Below is a small trained network, with its code and all its weights. Each question gives an input and a class and asks what happens when units are switched off, that is, made to give their printed mean instead of their output.

import numpy as np


def w(rows, s, z=0):
    codes = np.array(rows[::2]) - 128.0
    scale = np.full(codes.shape[1], s)
    scale[-1] = z or s
    return codes * scale


def norm(h):
    return h / np.sqrt((h * h).mean(-1, keepdims=True) + 1e-5)


def f(y):
    return np.maximum(y, 0)


def log_softmax(a):
    a = a - a.max(-1, keepdims=True)
    return a - np.log(np.exp(a).sum(-1, keepdims=True))


def net(x, mask):
    res = np.array(x, float).reshape(1, 3) / 4 @ E
    u = 0
    for l in range(2):
        y = f(norm(res) @ A[l][:, :-1].T + A[l][:, -1])
        res = res + np.where(mask[u : u + 15], y, B[l][:, -1]) @ B[l][:, :-1]
        u += 15
    return log_softmax(norm(res)[-1] @ U[:, :-1].T + U[:, -1])


A, B = {}, {}
E = w([
[91,190,179,250,28,155,137,146,165,136,245,225],'x0',
[139,172,201,80,66,84,47,184,59,12,106,155],'x1',
[184,149,58,72,156,5,61,199,247,195,165,132],'x2',
],0.0025)
A[0] = w([
[132,158,141,103,132,93,71,145,128,108,140,146,69],'0.n0',
[135,85,80,80,156,103,153,94,114,130,67,66,175],'0.n1',
[135,92,179,114,80,166,135,139,110,68,81,120,5],'0.n2',
[68,127,177,185,98,189,208,129,84,83,139,116,99],'0.n3',
[108,185,161,111,114,119,91,135,3,38,127,126,86],'0.n4',
[136,123,150,188,83,117,134,128,128,161,120,149,54],'0.n5',
[157,123,84,115,41,66,67,166,90,56,118,128,50],'0.n6',
[175,164,140,125,117,61,88,177,174,119,114,109,41],'0.n7',
[84,108,157,100,133,186,199,86,55,100,107,109,157],'0.n8',
[154,218,175,135,96,94,53,159,103,34,95,133,56],'0.n9',
[180,112,125,83,101,93,143,198,62,71,89,137,103],'0.n10',
[156,118,83,92,205,154,106,97,108,135,19,45,145],'0.n11',
[139,153,161,94,117,130,77,162,115,51,140,128,138],'0.n12',
[98,110,155,143,148,135,148,72,67,93,62,69,72],'0.n13',
[124,103,140,59,195,133,90,118,146,43,86,62,126],'0.n14',
],0.0039,0.0027)
B[0] = w([
[56,122,179,124,144,187,183,149,103,178,141,140,160],'0.n0',
[147,173,68,113,101,120,219,167,82,75,201,129,234],'0.n1',
[207,99,102,124,110,180,93,81,254,55,142,151,163],'0.n2',
[75,180,28,55,164,155,183,68,74,144,34,148,230],'0.n3',
[173,160,30,72,153,188,103,164,235,85,176,131,219],'0.n4',
[198,105,110,77,106,99,152,46,167,117,56,33,151],'0.n5',
[79,122,173,129,157,158,197,174,82,199,92,75,182],'0.n6',
[99,139,225,138,169,135,182,76,109,176,177,87,174],'0.n7',
[157,3,239,238,67,88,102,157,166,181,190,120,233],'0.n8',
[168,68,67,141,116,34,243,166,114,81,151,172,206],'0.n9',
[80,96,179,75,127,173,42,31,172,202,149,91,189],'0.n10',
[158,141,117,191,81,56,164,183,73,65,195,185,253],'0.n11',
[41,130,178,155,131,140,83,161,37,54,104,111,195],'0.n12',
[181,24,247,214,96,158,105,217,127,137,205,99,197],'0.n13',
[106,132,145,89,170,179,64,21,205,173,27,111,215],'0.n14',
],0.003,0.005)
A[1] = w([
[145,86,132,161,116,169,197,76,63,126,77,140,134],'1.n0',
[98,188,168,35,184,110,69,119,104,188,9,91,10],'1.n1',
[161,128,84,139,80,144,48,117,113,5,79,176,4],'1.n2',
[77,132,142,155,129,168,60,45,197,202,102,140,50],'1.n3',
[124,112,193,73,154,164,3,106,134,139,107,73,134],'1.n4',
[113,164,167,113,108,112,84,230,116,80,127,156,91],'1.n5',
[161,121,122,198,135,115,134,101,136,180,182,120,184],'1.n6',
[75,163,84,123,142,219,160,118,101,114,84,167,79],'1.n7',
[115,168,131,143,56,113,163,143,113,146,153,158,123],'1.n8',
[149,119,197,188,63,182,132,139,160,133,131,150,191],'1.n9',
[50,85,185,89,126,158,157,100,62,120,143,143,144],'1.n10',
[133,182,70,85,130,55,131,152,92,102,161,129,107],'1.n11',
[131,85,166,79,148,134,5,139,144,100,94,64,101],'1.n12',
[90,159,159,56,121,97,74,129,15,117,116,141,70],'1.n13',
[84,108,181,187,113,197,52,48,31,111,82,108,92],'1.n14',
],0.0047,0.0016)
B[1] = w([
[93,119,226,122,73,143,93,106,64,136,136,116,238],'1.n0',
[69,137,35,177,103,140,138,78,47,61,59,132,177],'1.n1',
[133,186,68,40,101,172,152,252,159,49,174,170,182],'1.n2',
[213,204,194,185,86,98,28,148,153,182,66,241,167],'1.n3',
[94,86,159,162,103,204,38,144,201,161,60,84,180],'1.n4',
[86,126,179,159,111,94,208,107,88,156,170,109,193],'1.n5',
[161,114,124,94,140,125,81,124,84,34,88,119,229],'1.n6',
[175,144,113,40,21,170,160,57,62,120,134,117,180],'1.n7',
[141,68,157,150,166,141,101,188,170,145,126,110,196],'1.n8',
[94,151,68,101,188,98,160,108,99,161,96,98,253],'1.n9',
[176,158,59,118,128,90,94,133,162,132,126,153,230],'1.n10',
[96,143,129,108,169,172,147,60,156,178,130,134,203],'1.n11',
[110,119,171,154,118,160,105,126,188,142,115,161,192],'1.n12',
[97,153,93,191,144,109,136,116,112,157,95,116,179],'1.n13',
[153,170,110,115,168,74,124,165,217,136,154,136,210],'1.n14',
],0.005,0.0046)
U = w([
[185,23,178,181,136,120,176,110,12,86,151,63,252],'0',
[192,187,204,120,33,165,113,25,73,206,65,172,106],'1',
[136,72,193,98,101,217,65,205,253,64,119,108,115],'2',
[112,203,60,41,41,172,216,175,82,38,168,165,82],'3',
[176,135,17,13,248,91,210,60,155,148,154,92,40],'4',
[233,173,119,197,170,63,32,179,201,174,94,197,108],'5',
[10,149,87,156,148,141,86,90,141,147,2,86,143],'6',
[45,156,221,170,161,55,211,194,132,179,190,118,153],'7',
],0.009,0.0014)

Each question gives the input, the list of numbers given to net, and the class t.
The units are the neurons (one row each of A and B). Each row of codes is followed by its name. A weight is (code - 128) times the scale printed after its matrix; where a second scale follows, it is the last column's (A, B and U).
mask holds one flag per neuron, layer by layer. A switched-off neuron (its flag False) gives its mean, the last column of its row in B, instead of its output. The means were averaged over made-up inputs and are rounded, as every weight is.
A unit's drop is (log p(t) with every unit on - log p(t) with that unit switched off) / (log p(t) with every unit on - log p(t) with every unit switched off).
unit that matters most: the unit with the biggest drop
top k neurons: the k neurons with the biggest drops, biggest first
top k neurons in layer l: the k neurons of layer l with the biggest drops, biggest first
drop when u is switched off: that unit's drop, to one decimal
input [1,-2,-7], class 1: unit that matters most	0.n3
input [-8,1,-5], class 2: top 3 neurons	0.n14, 0.n9, 0.n10
input [7,1,-1], class 3: top 2 neurons	0.n14, 0.n10
input [6,1,8], class 7: top 4 neurons	0.n14, 0.n10, 1.n10, 1.n5
input [2,-1,-3], class 1: top 2 neurons	0.n3, 1.n0
input [1,0,-7], class 1: top 4 neurons in layer 0	0.n3, 0.n11, 0.n8, 0.n9
input [-5,1,-2], class 2: top 2 neurons	0.n14, 0.n10
input [-8,1,2], class 6: top 3 neurons	0.n14, 0.n9, 0.n10
input [2,8,2], class 7: top 2 neurons in layer 0	0.n9, 0.n6
input [0,8,5], class 6: top 2 neurons in layer 0	0.n11, 0.n10
input [6,6,1], class 7: top 3 neurons	1.n5, 0.n6, 1.n8
input [1,-5,-4], class 1: top 2 neurons in layer 0	0.n11, 0.n3
input [-8,4,0], class 2: top 2 neurons	0.n14, 0.n3
input [5,1,5], class 7: top 2 neurons in layer 0	0.n14, 0.n10
input [0,5,8], class 6: top neuron	0.n11
input [-3,3,-1], class 2: top 2 neurons	0.n14, 0.n10
input [0,3,-4], class 2: top 3 neurons	0.n11, 0.n8, 0.n1
input [-1,2,-5], class 2: top 2 neurons	0.n8, 0.n13
input [5,-5,0], class 1: top 2 neurons	0.n8, 1.n7
input [1,-8,4], class 5: top 3 neurons	0.n9, 0.n11, 1.n3
input [-7,-2,-5], class 0: unit that matters most	0.n11
input [1,7,4], class 7: top 3 neurons	0.n9, 0.n3, 1.n5
input [0,7,6], class 6: top 2 neurons in layer 0	0.n11, 0.n10
input [0,8,-5], class 2: top 2 neurons in layer 1	1.n4, 1.n12
input [-7,-4,-3], class 0: drop when 0.n7 is switched off	0.0
input [-5,3,5], class 6: drop when 0.n14 is switched off	0.1
input [-1,3,-1], class 2: drop when 0.n10 is switched off	0.2
input [2,4,2], class 7: drop when 0.n9 is switched off	0.3
input [-3,-6,0], class 0: unit that matters most	0.n4
